Here is a tiny trained network, its code and every weight. The questions are about switching its units off for an input and a class, where a switched-off unit gives its printed mean instead of its output.

import numpy as np


def w(rows, s, z=0):
    codes = np.array(rows[::2]) - 128.0
    scale = np.full(codes.shape[1], s)
    scale[-1] = z or s
    return codes * scale


def norm(h):
    return h / np.sqrt((h * h).mean(-1, keepdims=True) + 1e-5)


def f(y):
    return np.maximum(y, 0)


def log_softmax(a):
    a = a - a.max(-1, keepdims=True)
    return a - np.log(np.exp(a).sum(-1, keepdims=True))


def net(x, mask):
    res = np.array(x, float).reshape(1, 4) / 4 @ E
    u = 0
    for l in range(3):
        y = f(norm(res) @ A[l][:, :-1].T + A[l][:, -1])
        res = res + np.where(mask[u : u + 10], y, B[l][:, -1]) @ B[l][:, :-1]
        u += 10
    return log_softmax(norm(res)[-1] @ U[:, :-1].T + U[:, -1])


A, B = {}, {}
E = w([
[196,143,99],'x0',
[128,128,127],'x1',
[154,125,216],'x2',
[178,1,127],'x3',
],0.0085)
A[0] = w([
[171,145,249,168],'0.n0',
[149,19,124,154],'0.n1',
[111,211,130,233],'0.n2',
[67,103,147,175],'0.n3',
[109,93,88,10],'0.n4',
[154,33,111,3],'0.n5',
[35,109,122,38],'0.n6',
[134,43,120,164],'0.n7',
[34,93,159,203],'0.n8',
[150,204,147,70],'0.n9',
],0.015,0.0058)
B[0] = w([
[185,78,221,219],'0.n0',
[79,214,148,232],'0.n1',
[187,20,110,254],'0.n2',
[59,74,150,186],'0.n3',
[104,178,150,137],'0.n4',
[177,55,68,180],'0.n5',
[136,159,82,162],'0.n6',
[118,222,149,211],'0.n7',
[11,83,140,219],'0.n8',
[146,106,174,174],'0.n9',
],0.011,0.0089)
A[1] = w([
[102,44,109,167],'1.n0',
[252,185,87,202],'1.n1',
[248,243,139,64],'1.n2',
[220,82,78,51],'1.n3',
[120,197,235,1],'1.n4',
[187,186,38,42],'1.n5',
[70,202,194,7],'1.n6',
[65,243,29,70],'1.n7',
[210,168,99,180],'1.n8',
[100,223,172,202],'1.n9',
],0.012,0.0064)
B[1] = w([
[158,157,81,255],'1.n0',
[150,193,153,247],'1.n1',
[121,145,195,193],'1.n2',
[128,149,93,181],'1.n3',
[67,97,176,162],'1.n4',
[133,245,126,162],'1.n5',
[99,93,128,158],'1.n6',
[1,154,102,198],'1.n7',
[171,195,135,208],'1.n8',
[64,131,143,227],'1.n9',
],0.018,0.0064)
A[2] = w([
[75,31,84,254],'2.n0',
[41,107,142,192],'2.n1',
[111,140,108,175],'2.n2',
[129,97,207,10],'2.n3',
[108,169,6,238],'2.n4',
[103,177,194,24],'2.n5',
[124,132,201,106],'2.n6',
[196,165,130,64],'2.n7',
[204,160,125,46],'2.n8',
[109,168,18,223],'2.n9',
],0.014,0.006)
B[2] = w([
[168,13,121,255],'2.n0',
[199,149,130,239],'2.n1',
[190,143,112,170],'2.n2',
[78,115,39,155],'2.n3',
[122,159,17,251],'2.n4',
[61,173,188,161],'2.n5',
[131,142,54,176],'2.n6',
[187,131,194,163],'2.n7',
[223,148,159,160],'2.n8',
[152,110,9,239],'2.n9',
],0.011,0.009)
U = w([
[152,58,16,165],'0',
[27,128,55,203],'1',
[162,2,149,105],'2',
[42,77,198,118],'3',
[217,202,43,3],'4',
[90,245,105,175],'5',
[244,129,180,122],'6',
[127,196,231,108],'7',
],0.035,0.0032)

Each question gives the input, the list of numbers given to net, and the class t.
The units are the neurons (one row each of A and B). Each row of codes is followed by its name. A weight is (code - 128) times the scale printed after its matrix; where a second scale follows, it is the last column's (A, B and U).
mask holds one flag per neuron, layer by layer. A switched-off neuron (its flag False) gives its mean, the last column of its row in B, instead of its output. The means were averaged over made-up inputs and are rounded, as every weight is.
A unit's drop is (log p(t) with every unit on - log p(t) with that unit switched off) / (log p(t) with every unit on - log p(t) with every unit switched off).
unit that matters most: the unit with the biggest drop
k most important neurons: the k neurons with the biggest drops, biggest first
top k neurons in layer l: the k neurons of layer l with the biggest drops, biggest first
drop of u: that unit's drop, to one decimal
input [2,1,4,-7], class 6: unit that matters most -> 0.n2
input [8,-4,-6,7], class 5: 2 most important neurons -> (0.n2 0.n1)
input [-4,1,2,6], class 3: 3 most important neurons -> (0.n1 0.n7 0.n2)
input [-2,-6,-3,8], class 1: 4 most important neurons -> (0.n1 0.n7 0.n2 0.n0)
input [-3,-7,0,5], class 1: top 3 neurons in layer 0 -> (0.n1 0.n7 0.n2)
input [0,-3,-1,1], class 1: 2 most important neurons -> (1.n7 0.n0)
input [3,-5,-1,6], class 5: 3 most important neurons -> (0.n8 0.n0 0.n1)
input [1,-3,8,-8], class 6: top 4 neurons in layer 0 -> (0.n2 0.n8 0.n3 0.n1)
input [-5,2,5,7], class 3: top 3 neurons in layer 0 -> (0.n1 0.n2 0.n7)
input [4,5,5,8], class 7: 2 most important neurons -> (0.n1 0.n2)
input [6,-6,4,8], class 7: 3 most important neurons -> (0.n1 0.n2 0.n7)
input [-1,3,-2,7], class 1: top 3 neurons in layer 0 -> (0.n1 0.n7 0.n0)
input [0,7,2,8], class 3: 3 most important neurons -> (0.n1 0.n2 0.n7)
input [1,8,8,5], class 7: unit that matters most -> 0.n8
input [-1,6,-3,-4], class 0: drop of 1.n3 -> 0.0
input [8,5,-2,3], class 5: drop of 0.n0 -> 0.2
input [3,-6,4,4], class 7: drop of 0.n8 -> 0.1
input [3,2,-6,4], class 5: drop of 0.n8 -> 0.3
